Q:
[[129 121 107 121 122 127 130]
 [124 129 110 128 132 134 136]]
A: 129

Q: [134 108 135 109 131 108 104]
A: 108

Q: [114 140 140 146 103 119]
A: 140

Q: [102 129 111 103]
A: 129

Q: [120 146 133 150 130 136]
A: 146

Q:
[[137 103 113 109 114 133]
 [112 112 145 121 110 148]
 [141 136 144 144 108 147]]
A: 136
---
Input:
130  122  150  107  117  104  142
125  126  122  112  133  134  124
Output: 122

Input: 111  101  111  150  145
Output: 101

Input: 133  111  118  152
Output: 111

Input:
125  137  142  116  122  133  117
127  119  141  132  139  126  102
Output: 137

Input: 100  138  119  126
Output: 138

Input: 133  105  136  122  131  133  140
Output: 105

Input: 140  147  101  114
Output: 147

Input: 128  129  149  119  135  110  150
Output: 129

Input:
135  143  134  128  155
131  139  139  142  157
Output: 143
---
[153 117 146 136 122 134 109] ==> 136

[153 127 108 134 124] ==> 108

[111 158 155 119 108 143 109] ==> 119

[108 144 102 136 106 150 113] ==> 136

[113 129 151 122 108] ==> 151

[123 142 119 127 151] ==> 119

[[112 139 116 123 133]
 [114 128 122 126 152]
 [118 123 129 131 144]] ==> 122
---
array([146, 102, 144, 103, 130]) -> 130
array([137, 107, 115, 153, 119, 128, 107]) -> 107
array([138, 121, 104, 123, 131]) -> 131
array([117, 149, 113, 142, 140, 107]) -> 107
array([109, 117, 106, 134]) -> 134
array([145, 121, 152, 125, 105, 101, 134]) -> 134
---
[121 137 130 150 124] Out: 130, 150

[111 104 139 148 119 123 132] Out: 148, 148

[107 112 157 131 115] Out: 157, 157

[106 136 119 125 126] Out: 119, 136

[133 116 151 112 104 122 110] Out: 112, 151

[[134 134 144 118 124 135 136]
 [128 120 136 116 119 142 129]
 [122 130 138 121 104 132 135]] Out: 116, 144

[134 116 122 126 120 147  98] Out: 126, 147

[117 122 143 140 123 139 150] Out: 140, 150
---
Q: [136 129 125 103]
A: 129

Q: [145 148 103 128 144 142]
A: 145

Q:
[[115 140 141 125 144 130 129]
 [134 106 118 122 116 122 121]
 [133 138 140 128 138 125 132]]
A: 141

Q: [135 130 104 139 131 111]
A: 135

Q: [157 141 107 120 111 109]
A: 141

Q: [ 99 155 132 143 134 145 129]
A: 145
---
130  123  119  129  126   98 -> 119

122  116  141  127  152  131
138  129  134  132  139  133
-> 141

109  127  136  103  125  131  113
106  104  148  128  149  145  110
-> 136

138  135  106  116 -> 106

149  131  130  115  127  128  135
149  119  128  116  122  133  131
-> 130

124  121  124  136  132  131
134  129  113  157  128  127
-> 124

131  131  156  128  124
127  131  130  128  128
-> 156
---
[[124 124 106 128 152 135]
 [124 129 121 105 147 144]
 [124 137 144 130 119 105]] | 124

[[119 105 151 108 124]
 [125 148 134 124 140]
 [125 135 157 126 116]] | 105

[[141 125 153 139]
 [135 112 122 114]
 [130 115 152 126]] | 125

[[127 131 115 131 135]
 [125 150 129 115 131]
 [123 121 123 109 125]] | 131

[[141 110 145 131 142]
 [158 104 151 143 148]
 [157 104 141 120 125]] | 110

[[135 138 131 134 128 119 120]
 [127 133 117 149 123 134 125]
 [127 118 127 120 129 144 121]] | 138

[[120 103 133 121 121]
 [138 136 112 137 116]
 [124 109 148 126 116]] | 103
---
[124 125 108 148 152] → 124, 152

[[120 147 125  99 107 134]
 [147 110 103 113 109 158]
 [156 133 122 144 155 117]] → 120, 117

[[125 112 125 118]
 [147 121 126 143]
 [107 135 119 124]] → 125, 124

[151 141 110 110] → 151, 110

[152 156 124 112] → 152, 112

[140 119 113 139 155 148] → 140, 148

[[142 142 112 106 150 151 113]
 [141 141 114 107 149 149 114]] → 142, 114

[[125 119 149 116 118 127]
 [117 107 156 121 130 133]] → 125, 133
---
[[141 125 112 153 127]
 [130 134 144 129 156]] => 127

[[110 116 124 124]
 [113 105 153 155]
 [154 156  99 116]] => 155

[[104 114 101 140 103 130]
 [137 108 110 148 155 140]
 [132 107 100 134 117 108]] => 140

[[128 147 117 142]
 [119 106 127 116]
 [121 115 123 110]] => 116

[[136 131 126 134 131 135 100]
 [139 147 129 134 115 127 104]
 [133 132 104 137 128 133 112]] => 104

[[144 141 157 143 128 122]
 [149 152 139 137 121 118]
 [130 144 150 137 116 116]] => 118
---
[[135 127 140 139 133]
 [145 121 121 110 152]] -> 127

[[118 117 122 130 122 123 107]
 [117 158 129 148 129 116 122]] -> 117

[[130 120 127 133 129 131]
 [109 134 111 114 133 107]] -> 120

[[132 102 121 100 125 142]
 [138 123 123 125 122 135]] -> 102

[[118 101 135 140 122 139 108]
 [155 117 112 136 144 125 114]] -> 101

[[109 150 122 119 132 142]
 [119 137 150 115 119 153]] -> 150

[[112 147 153 125 128 153 156]
 [127 128 128 128 127 128 128]] -> 147

[[140 138 148 131 127 155 137]
 [128 129 128 128 128 128 128]] -> 138
---
[136 157  98 133 147 152] Answer: 136, 152
[110 135 151 148 126 133] Answer: 110, 133
[147 141 152 142 118] Answer: 147, 118
[114 116 118 112 153] Answer: 114, 153
[126 151 130 138 120 130 115] Answer: 126, 115
[127 133 137 129 155 130 153] Answer: 127, 153
---
[[127 130 132 141 124 133]
 [107 138 128 121 123 132]
 [119 147 130 121 128 150]] --> 133

[157 136 152 125 112 119 135] --> 135

[143 113 149 125 131 156 108] --> 108

[[152 147 123 125 112 149]
 [132 132 130 132 127 131]] --> 149

[[116 128 124 122 131]
 [110 124 107 110 155]
 [127 128 129 128 128]] --> 131

[106 131 114 104 129] --> 129

[118 138 133 106] --> 106
---
Input: 108  143  122  106  139  113  116
Output: 116
Input: 111  101  120  130  107
Output: 111
Input: 138  117  125  119  150
Output: 125
Input: 124  104  115  125  128
Output: 124
Input: 104  115  128  112  119
Output: 115
Input: 133  113  140  150  111
Output: 133
Input: 141  101  100  156  117  140  120
Output: 120
Input: 125  120  133  109  103
Output: 120
Input:  99  114  139  118  142
Output: 118
---
[132, 147, 120, 109, 152, 135] --> 109

[[121, 122, 141, 103, 134, 134, 112],
 [120, 133, 144, 114, 122, 140, 101]] --> 122

[141, 139, 149, 145] --> 139

[[138, 126, 113, 129, 115],
 [145, 101, 156, 141, 107]] --> 156

[135, 131, 136, 130, 149, 124] --> 130

[103, 142, 156, 111] --> 142
